In the rows, zero is written as 128.
Each row has two labels, one from each of two sets.
[134 117 141 128 107 101 159 112 107 138 146 149 152  98 122 117 127 105
 131 126 140 171 128 135 136 140 110 159 151 136 117 124 133  84 140 176
 131 126 115 146 138 117 116 129  71 135 131 117 133 167 118 166 151 108
  98 126]
J113 + <19>
[109 135 125 138 139 127 102 113 113 109 155 128 138 100 141 136 112 100
 128 115 110 146 108 134 133 138 108 179 125 143 126 140 163  99 129 128
 115 108 118 137 139 125 123 129  83 126  96 118 146 153 127 169 134 132
 111 117]
J999 + <28>
[139 145 146 134 115  93 163 150 105 115 142 125 140 148 144 164  93 119
 165 126 109 121 124 124 133 126  84 183 101 158 109 124 143  70 153 157
 137 150 128 136 144 129 111 108  73 129  96 129 117 206 130 137 116  94
  99 120]
J283 + <19>
[123  94 145 119 116  95 134 118 113 125 115  88 135 104 129 161 119 101
 166 146 141 179 127 107 161 157 150 193 132 136 115 106 122  78 133 135
 135 142 129 109 141 132 112  99 103 127  87 112 133 109 123 145 131 132
 128 130]
J752 + <19>
[113  97 133 130 108 130 103  93 105 132 133 167 159 103 138 156 142 108
 110 132 120 157 100 115 131 129 137 210 139 147 139 125 126  95  99 164
 134 112  96 163 135 141 127 153  84 128  82 147 148 150 115 198 155 113
 102 101]
J999 + <28>
[134 104 133 118 105 113 140 113 112 129 145 149 136  77 125 159 117  93
 141 139 129 217 109 120 147 136 101 193 134 142 113 125 129  71 125 187
 123 154 130 138 136 131 108 107  71 108 112 133 131 118 125 167 151 105
  75  96]
J999 + <19>
[150 136 134 114 129 117 126 118 114 157 145 144 143  90 135 157 124  82
 124 132 135 190 123 165 125 133  88 150 137 113 125 136 134  83 123 197
 117 110 120 184 133 146 128 141  75  99 130  96 124 175 125 178 147  88
  69 106]
J703 + <19>
[127 110 126 112 111 136 156 102  97 144 131 155 152  90 135 144 128 113
 102 107 113  81 118 117 141 149  98 182 106 139 112 149 160  94 123 176
 103 115 110 175 138 160 124 119  70 113 124 146 124 154 137 225 140 116
 103 105]
J703 + <20>
[144 110 148 161 126  77 164 164 132 158 133 139 131 142 141 194 115 121
 161 165 121 205 116 121 138 149  37 210  98 155  90 104 133  74 116 252
 123 143 164 148 140 136 111  80  76 128 115 118 103 100 110 174 158  61
  76  72]
J283 + <19>
[103 108 127 126 106 141 110  98 122 114 164 133 144  86 131 140 129  92
 116 115  96 139  97 120 144 145  68 225 130 150 131 112 175  72 105 165
 107 129  95 151 142 115 120 123  60 130  90 115 142 156 118 197 146  87
  93 107]
J113 + <28>
[113  88 142 125  93 126 112 103 103  82 135 146 121 112 112 144 111  93
 131 127 152 171 119 117 170 139 154 174 151 137 120 114 127  87 136 177
 141 140 106 102 135 116 120 111  99 122  86 133 141 132 111 135 137 113
 120 137]
J999 + <19>
[120 104 136 146 116 116 112 147 119 148 109 137 126 106 136 158 121 109
 152 161 138 216  98 109 139 133 130 199 115 150 125 117 109  90 113 200
 145 130 117 133 146 134 138 121 107 118  77 125 120 106 108 152 163 110
 115  99]
J752 + <19>
[133 167 141 140 129 110 146 146 126 104 162 117 139 124 152 133 108 110
 144 108 107 142 138 155 119 138  68 134 132 141 119 151 156  83 188  81
 108 132 161 122 136 117 111 127  83 152 154 106 140 179 141  81  96 121
 103 126]
J283 + <19>
[116 130 125 135 108  95 135  77  80 116 156 129 158  61 120 126 137  86
 103 105 133 147 115 107 140 151 112 171 152 125 120 129 161  73 130  80
  98 135 116 138 120  92 141 132  62 112 121  79 142 173 108 189 136 129
 102 186]
J113 + <28>
[118 130 129 145 115 106 144 150 113 132 136 112 156 102 145 161 127 126
 175 147 119 234  99 123 139 100  81 167 120 149 111  92 125  55 132 189
 141 133 156 160 140 139 144 129  72 126 110 116 116 138 114 186 135 106
  79 110]
J752 + <19>
[147 142 145 131 129  76 152 163 115 119 131 134 154 115 146 165 105 105
 168 145 117 178 141 139 122 141  78 182 112 130  90 122 136  49 146 150
 125 141 148 148 139 129 114 107  57 127 134 114 118 130 133 138 111  94
  85 132]
J283 + <19>
[138 136 140 136 120  74 163 126 114 123 153 128 141  82 127 147 112  94
 134 121 153 200 122 131 147 143  82 164 134 134 112 129 166  68 151 156
 120 139 130 141 128 118 145 124  69  68 132 101 134 149 103 152 144 108
  93 155]
J999 + <19>
